Below is a small trained network, with its code and all its weights. Each question gives an input and a target symbol and asks what happens when units are switched off, that is, made to give their printed mean instead of their output.

import numpy as np


def w(rows, s, z=0):
    codes = np.array(rows[::2]) - 128.0
    scale = np.full(codes.shape[1], s)
    scale[-1] = z or s
    return codes * scale


def f(y):
    return np.maximum(y, 0)


def softmax(a):
    e = np.exp(a - a.max(-1, keepdims=True))
    return e / e.sum(-1, keepdims=True)


def log_softmax(a):
    a = a - a.max(-1, keepdims=True)
    return a - np.log(np.exp(a).sum(-1, keepdims=True))


def net(x, mask):
    ids = ['ΛΞβδζθτψ'.index(c) for c in x.split()]
    T = len(ids)
    res = E[ids] + P[:T]
    u = 0
    for l in range(2):
        r = res
        for j in range(2):
            rows = slice(4 * j, 4 * j + 4)
            q, k, v = (r @ M[l][rows].T for M in (Q, K, V))
            z = softmax(np.where(np.tri(T) > 0, q @ k.T / 4**0.5, -1e9)) @ v
            o = O[l][rows]
            res = res + np.where(mask[u + j], z, o[:, -1]) @ o[:, :-1]
        u += 2
        y = f(res @ A[l][:, :-1].T + A[l][:, -1])
        res = res + np.where(mask[u : u + 4], y, B[l][:, -1]) @ B[l][:, :-1]
        u += 4
    return log_softmax(res[-1] @ U[:, :-1].T + U[:, -1])


Q, K, V, O, A, B = {}, {}, {}, {}, {}, {}
E = w([
[83,108,119,96,200,156,99,74,91],'Λ',
[175,62,49,198,73,193,135,139,134],'Ξ',
[169,179,161,24,104,20,41,105,247],'β',
[121,224,39,150,103,146,86,220,144],'δ',
[32,47,154,194,92,52,34,69,171],'ζ',
[148,64,154,101,117,82,38,208,225],'θ',
[153,157,133,211,114,115,197,160,137],'τ',
[63,136,120,108,116,173,138,123,195],'ψ',
],0.015)
P = w([
[133,119,246,151,125,73,162,17,124],'0',
[144,157,110,147,200,135,103,42,109],'1',
[63,134,130,134,131,123,124,60,173],'2',
[94,124,96,109,222,103,89,108,193],'3',
[62,118,85,7,143,143,179,153,151],'4',
[96,106,84,2,218,82,124,166,110],'5',
],0.007)
Q[0] = w([
[103,75,91,26,86,140,35,144,126],'0.h0',
[143,180,169,212,165,124,129,125,179],'0.h0',
[174,131,63,71,150,128,48,198,197],'0.h0',
[100,148,87,67,164,119,114,52,190],'0.h0',
[168,173,152,163,81,69,133,186,120],'0.h1',
[101,108,124,36,190,80,74,254,112],'0.h1',
[142,204,206,136,148,32,182,112,61],'0.h1',
[87,105,115,193,85,235,160,110,40],'0.h1',
],0.0066)
K[0] = w([
[122,89,77,126,125,160,100,165,254],'0.h0',
[212,60,140,115,95,132,183,159,81],'0.h0',
[54,109,17,128,150,122,87,132,104],'0.h0',
[74,97,141,155,75,212,153,213,143],'0.h0',
[105,70,111,116,126,132,146,174,87],'0.h1',
[57,127,52,157,184,120,93,168,206],'0.h1',
[83,174,107,108,139,39,182,93,114],'0.h1',
[150,108,156,241,65,124,159,37,82],'0.h1',
],0.0083)
V[0] = w([
[67,176,121,183,176,64,151,141,172],'0.h0',
[132,118,152,79,139,142,137,109,161],'0.h0',
[115,44,125,161,169,80,109,163,117],'0.h0',
[103,119,174,112,177,218,99,128,163],'0.h0',
[155,138,141,197,85,132,71,176,97],'0.h1',
[112,68,96,118,1,110,129,158,182],'0.h1',
[110,152,125,149,105,155,110,149,127],'0.h1',
[97,191,122,79,140,19,118,131,112],'0.h1',
],0.0081)
O[0] = w([
[208,208,173,86,74,126,133,194,15,190],'0.h0',
[150,150,80,195,169,45,203,17,18,129],'0.h0',
[167,129,110,89,106,44,103,200,167,205],'0.h0',
[74,143,145,191,225,77,181,42,165,151],'0.h0',
[95,171,56,95,150,95,147,180,180,108],'0.h1',
[139,103,61,217,254,66,20,99,174,254],'0.h1',
[125,250,85,169,156,129,91,137,153,103],'0.h1',
[146,97,95,125,23,237,198,123,192,126],'0.h1',
],0.0058,0.0033)
A[0] = w([
[136,99,51,120,90,2,76,119,125,192],'0.n0',
[94,146,176,212,81,86,148,133,126,55],'0.n1',
[142,145,98,150,159,78,254,193,151,2],'0.n2',
[105,72,47,62,84,157,134,97,190,59],'0.n3',
],0.0094,0.0028)
B[0] = w([
[134,161,126,100,150,209,164,144,119,250],'0.n0',
[111,146,178,131,215,161,99,12,187,147],'0.n1',
[140,167,193,223,179,91,9,120,152,142],'0.n2',
[187,123,69,152,143,71,65,139,2,175],'0.n3',
],0.0094,0.012)
Q[1] = w([
[175,156,66,103,185,96,118,69,180],'1.h0',
[222,56,174,141,106,151,152,249,155],'1.h0',
[152,189,175,121,130,164,128,153,196],'1.h0',
[189,126,100,195,186,148,12,190,110],'1.h0',
[136,158,189,133,18,75,132,54,93],'1.h1',
[92,212,121,123,130,71,51,144,88],'1.h1',
[18,122,168,92,88,152,163,12,152],'1.h1',
[67,30,255,175,62,142,176,236,81],'1.h1',
],0.0069)
K[1] = w([
[209,89,133,141,250,77,50,145,198],'1.h0',
[127,217,63,34,107,144,76,105,11],'1.h0',
[221,162,201,93,192,98,150,163,135],'1.h0',
[197,97,22,200,62,160,132,156,141],'1.h0',
[136,105,73,231,41,166,254,44,223],'1.h1',
[103,124,68,151,51,191,214,174,159],'1.h1',
[168,158,215,88,105,160,232,143,147],'1.h1',
[177,72,88,66,56,159,225,58,114],'1.h1',
],0.0069)
V[1] = w([
[52,77,122,165,160,178,105,124,40],'1.h0',
[15,112,138,85,167,171,93,153,104],'1.h0',
[70,160,145,68,109,108,93,73,182],'1.h0',
[97,148,38,78,127,86,172,103,156],'1.h0',
[142,153,68,49,72,158,190,165,104],'1.h1',
[2,180,130,138,154,62,160,137,47],'1.h1',
[133,107,89,39,129,50,69,149,137],'1.h1',
[150,200,61,147,121,41,160,153,146],'1.h1',
],0.0077)
O[1] = w([
[124,31,177,83,127,166,65,52,132,171],'1.h0',
[214,143,141,78,84,142,125,127,233,124],'1.h0',
[228,201,149,51,201,152,204,179,170,90],'1.h0',
[177,150,207,241,87,144,173,81,103,89],'1.h0',
[169,186,55,143,103,148,112,81,166,2],'1.h1',
[2,116,153,103,71,212,112,109,123,60],'1.h1',
[57,181,112,114,182,92,93,121,203,111],'1.h1',
[152,202,204,222,144,226,119,94,141,88],'1.h1',
],0.0075,0.0056)
A[1] = w([
[69,180,163,115,206,91,179,3,147,18],'1.n0',
[214,39,76,160,128,158,196,89,155,113],'1.n1',
[205,217,187,83,71,55,184,81,115,1],'1.n2',
[119,162,150,32,33,104,101,91,91,85],'1.n3',
],0.007,0.0024)
B[1] = w([
[100,171,181,254,117,126,178,120,59,233],'1.n0',
[227,200,96,119,38,47,34,132,127,252],'1.n1',
[24,148,114,131,135,144,209,194,183,187],'1.n2',
[107,123,223,40,96,114,187,65,92,210],'1.n3',
],0.0075,0.0037)
U = w([
[21,137,89,99,143,108,144,74,158,37],'Λ',
[239,73,81,135,81,143,142,81,141,244],'Ξ',
[128,177,63,122,174,80,234,58,134,10],'β',
[151,242,148,57,88,229,104,116,145,140],'δ',
[98,146,114,47,113,142,150,230,98,54],'ζ',
[170,166,121,4,208,107,140,130,225,37],'θ',
[220,135,255,158,140,202,177,207,60,103],'τ',
[121,148,112,42,85,130,174,56,188,255],'ψ',
],0.006,0.0031)

Each question gives the input, a string of symbols that net reads in full, and the target symbol t.
The units are the heads (4 rows each of Q, K, V and O) and the neurons (one row each of A and B). Each row of codes is followed by its name. A weight is (code - 128) times the scale printed after its matrix; where a second scale follows, it is the last column's (O, A, B and U).
mask holds one flag per unit, layer by layer, with each layer's heads first. A switched-off unit (its flag False) gives its mean, the last column of its rows in O or B, instead of its output. The means were averaged over made-up inputs and are rounded, as every weight is.
A unit's drop is (log p(t) with every unit on - log p(t) with that unit switched off) / (log p(t) with every unit on - log p(t) with every unit switched off).
most important unit: the unit with the biggest drop
k most important neurons: the k neurons with the biggest drops, biggest first
top k neurons in layer l: the k neurons of layer l with the biggest drops, biggest first
which heads matter: for each layer, one digit per head in row order, 1 if its drop is at least 0.15 and else 0, layers parted by /
input θ τ β, target τ: top 3 neurons in layer 0 => 0.n2, 0.n0, 0.n3
input Ξ β δ Λ β, target δ: most important neuron => 0.n3
input θ θ Ξ ζ β, target ζ: which heads matter => 11 / 11
input Λ ψ θ Ξ τ Ξ, target τ: which heads matter => 10 / 01
input Λ Ξ Ξ θ Λ δ, target δ: top 2 neurons in layer 0 => 0.n2, 0.n0
input Λ τ θ, target θ: which heads matter => 01 / 01
input β θ ψ Λ, target β: which heads matter => 10 / 01
input ζ Ξ Λ ψ β β, target ψ: which heads matter => 11 / 01
input Λ Ξ β β Ξ ζ, target Ξ: 2 most important neurons => 0.n3, 0.n2
input θ δ ζ, target β: top 3 neurons in layer 0 => 0.n1, 0.n3, 0.n2
input Ξ ζ Ξ, target ζ: which heads matter => 01 / 01
input Ξ Λ Ξ, target Λ: which heads matter => 01 / 01
input τ Λ ψ, target ζ: which heads matter => 00 / 11
input β Λ τ Ξ Ξ ψ, target Λ: which heads matter => 10 / 11
input ζ Ξ β Λ ζ Ξ, target β: which heads matter => 11 / 11
input ζ Λ ζ, target θ: which heads matter => 00 / 11
input ζ ζ ζ ζ Λ, target θ: which heads matter => 00 / 10
input β Ξ Ξ Ξ τ ψ, target Λ: 2 most important neurons => 0.n0, 1.n1
input Ξ τ Ξ, target τ: most important unit => 0.h1
input τ ψ Λ, target ζ: most important unit => 1.h0
input θ ψ Λ, target β: 3 most important neurons => 1.n0, 0.n3, 0.n0
input Λ ζ ψ, target ψ: 2 most important neurons => 1.n3, 0.n2
input Λ Ξ θ Ξ, target θ: top 2 neurons in layer 0 => 0.n3, 0.n0
input δ ζ τ ζ ζ ζ, target θ: top 2 neurons in layer 0 => 0.n3, 0.n1
